Here is a tiny trained network, its code and every weight. The questions are about switching its units off for an input and a class, where a switched-off unit gives its printed mean instead of its output.

import numpy as np


def w(rows, s, z=0):
    codes = np.array(rows[::2]) - 128.0
    scale = np.full(codes.shape[1], s)
    scale[-1] = z or s
    return codes * scale


def norm(h):
    return h / np.sqrt((h * h).mean(-1, keepdims=True) + 1e-5)


def f(y):
    return np.maximum(y, 0)


def log_softmax(a):
    a = a - a.max(-1, keepdims=True)
    return a - np.log(np.exp(a).sum(-1, keepdims=True))


def net(x, mask):
    res = np.array(x, float).reshape(1, 3) / 4 @ E
    u = 0
    for l in range(3):
        y = f(norm(res) @ A[l][:, :-1].T + A[l][:, -1])
        res = res + np.where(mask[u : u + 3], y, B[l][:, -1]) @ B[l][:, :-1]
        u += 3
    return log_softmax(norm(res)[-1] @ U[:, :-1].T + U[:, -1])


A, B = {}, {}
E = w([
[24,104,41,97,101,133,220,212,79,12,168,24],'x0',
[85,55,177,28,74,133,99,69,180,48,19,153],'x1',
[159,205,182,162,42,234,200,61,201,249,193,25],'x2',
],0.0016)
A[0] = w([
[142,167,90,132,170,188,79,98,118,253,140,98,127],'0.n1',
[192,126,100,216,181,131,146,235,59,138,154,203,127],'0.n2',
[247,140,64,135,208,194,5,102,128,167,166,230,10],'0.n3',
],0.0023,0.0013)
B[0] = w([
[102,98,105,179,226,138,159,195,126,85,2,176,236],'0.n1',
[229,123,171,117,65,81,152,119,171,104,172,88,250],'0.n2',
[76,234,181,84,51,137,129,153,83,117,96,101,248],'0.n3',
],0.004,0.0024)
A[1] = w([
[149,168,192,94,101,108,84,141,80,73,187,134,252],'1.n1',
[148,57,4,211,153,134,158,190,133,123,237,94,164],'1.n2',
[40,78,179,94,123,140,75,88,104,117,84,181,221],'1.n3',
],0.0024,0.00035)
B[1] = w([
[98,133,237,47,157,60,102,222,185,116,79,185,226],'1.n1',
[128,115,58,101,162,175,132,80,139,165,235,239,245],'1.n2',
[101,90,3,95,157,192,113,100,193,173,78,142,251],'1.n3',
],0.004,0.0021)
A[2] = w([
[223,88,156,154,133,172,91,76,165,205,45,163,254],'2.n1',
[79,245,127,250,223,150,169,87,26,165,157,142,41],'2.n2',
[114,66,112,77,51,179,117,142,123,36,104,27,11],'2.n3',
],0.0024,0.00042)
B[2] = w([
[174,70,135,160,190,120,117,102,140,110,251,72,255],'2.n1',
[120,122,101,121,54,79,43,102,2,160,54,85,208],'2.n2',
[105,189,185,202,68,102,183,139,110,113,73,121,177],'2.n3',
],0.0053,0.0028)
U = w([
[183,253,228,97,120,68,82,229,117,118,85,165,181],'0',
[143,89,86,87,192,76,158,182,99,69,238,194,200],'1',
[118,78,128,58,199,114,33,77,197,118,69,178,113],'2',
[47,103,65,95,93,119,165,181,128,43,43,138,142],'3',
[204,156,170,230,151,103,62,100,47,198,102,41,2],'4',
[112,185,20,126,58,220,148,106,57,203,181,93,82],'5',
[180,84,166,152,171,235,127,55,220,159,172,60,241],'6',
[61,219,197,161,35,187,201,78,151,100,102,51,5],'7',
],0.0073,0.0004)

Each question gives the input, the list of numbers given to net, and the class t.
The units are the neurons (one row each of A and B). Each row of codes is followed by its name. A weight is (code - 128) times the scale printed after its matrix; where a second scale follows, it is the last column's (A, B and U).
mask holds one flag per neuron, layer by layer. A switched-off neuron (its flag False) gives its mean, the last column of its row in B, instead of its output. The means were averaged over made-up inputs and are rounded, as every weight is.
A unit's drop is (log p(t) with every unit on - log p(t) with that unit switched off) / (log p(t) with every unit on - log p(t) with every unit switched off).
The circuit of an input: a set's keep is (log p(t) with only the set's units on - log p(t) with every unit switched off) / (log p(t) with every unit on - log p(t) with every unit switched off). Starting from all 9 units, units are removed one at a time, each time the one whose removal leaves the highest keep (on an exact tie, the one counted first), for as long as the keep stays at least 0.8.
circuit, biggest first: the units of the circuit, biggest drop first
k most important neurons: the k neurons with the biggest drops, biggest first
drop when u is switched off: that unit's drop, to one decimal
input [0,5,3], class 6: circuit, biggest first -> [0.n3, 2.n1]
input [-8,2,2], class 6: circuit, biggest first -> [2.n1]
input [0,-2,6], class 4: circuit, biggest first -> [2.n2, 0.n1, 1.n3]
input [-2,-3,7], class 4: circuit, biggest first -> [2.n2, 0.n1]
input [-3,-7,0], class 0: circuit, biggest first -> [0.n3, 1.n1]
input [-1,-6,-7], class 0: circuit, biggest first -> [0.n3, 2.n1, 0.n2]
input [-6,-3,7], class 4: circuit, biggest first -> [2.n2, 0.n1, 1.n3]
input [0,8,2], class 6: circuit, biggest first -> [0.n3, 2.n1, 1.n1]
input [-1,-7,-1], class 0: 2 most important neurons -> [0.n2, 0.n3]
input [-7,-5,0], class 0: 3 most important neurons -> [0.n3, 0.n2, 1.n3]
input [-3,-1,7], class 4: drop when 0.n2 is switched off -> 0.3
input [0,-5,-3], class 0: drop when 2.n3 is switched off -> 0.0
input [4,5,1], class 7: drop when 1.n3 is switched off -> -0.1
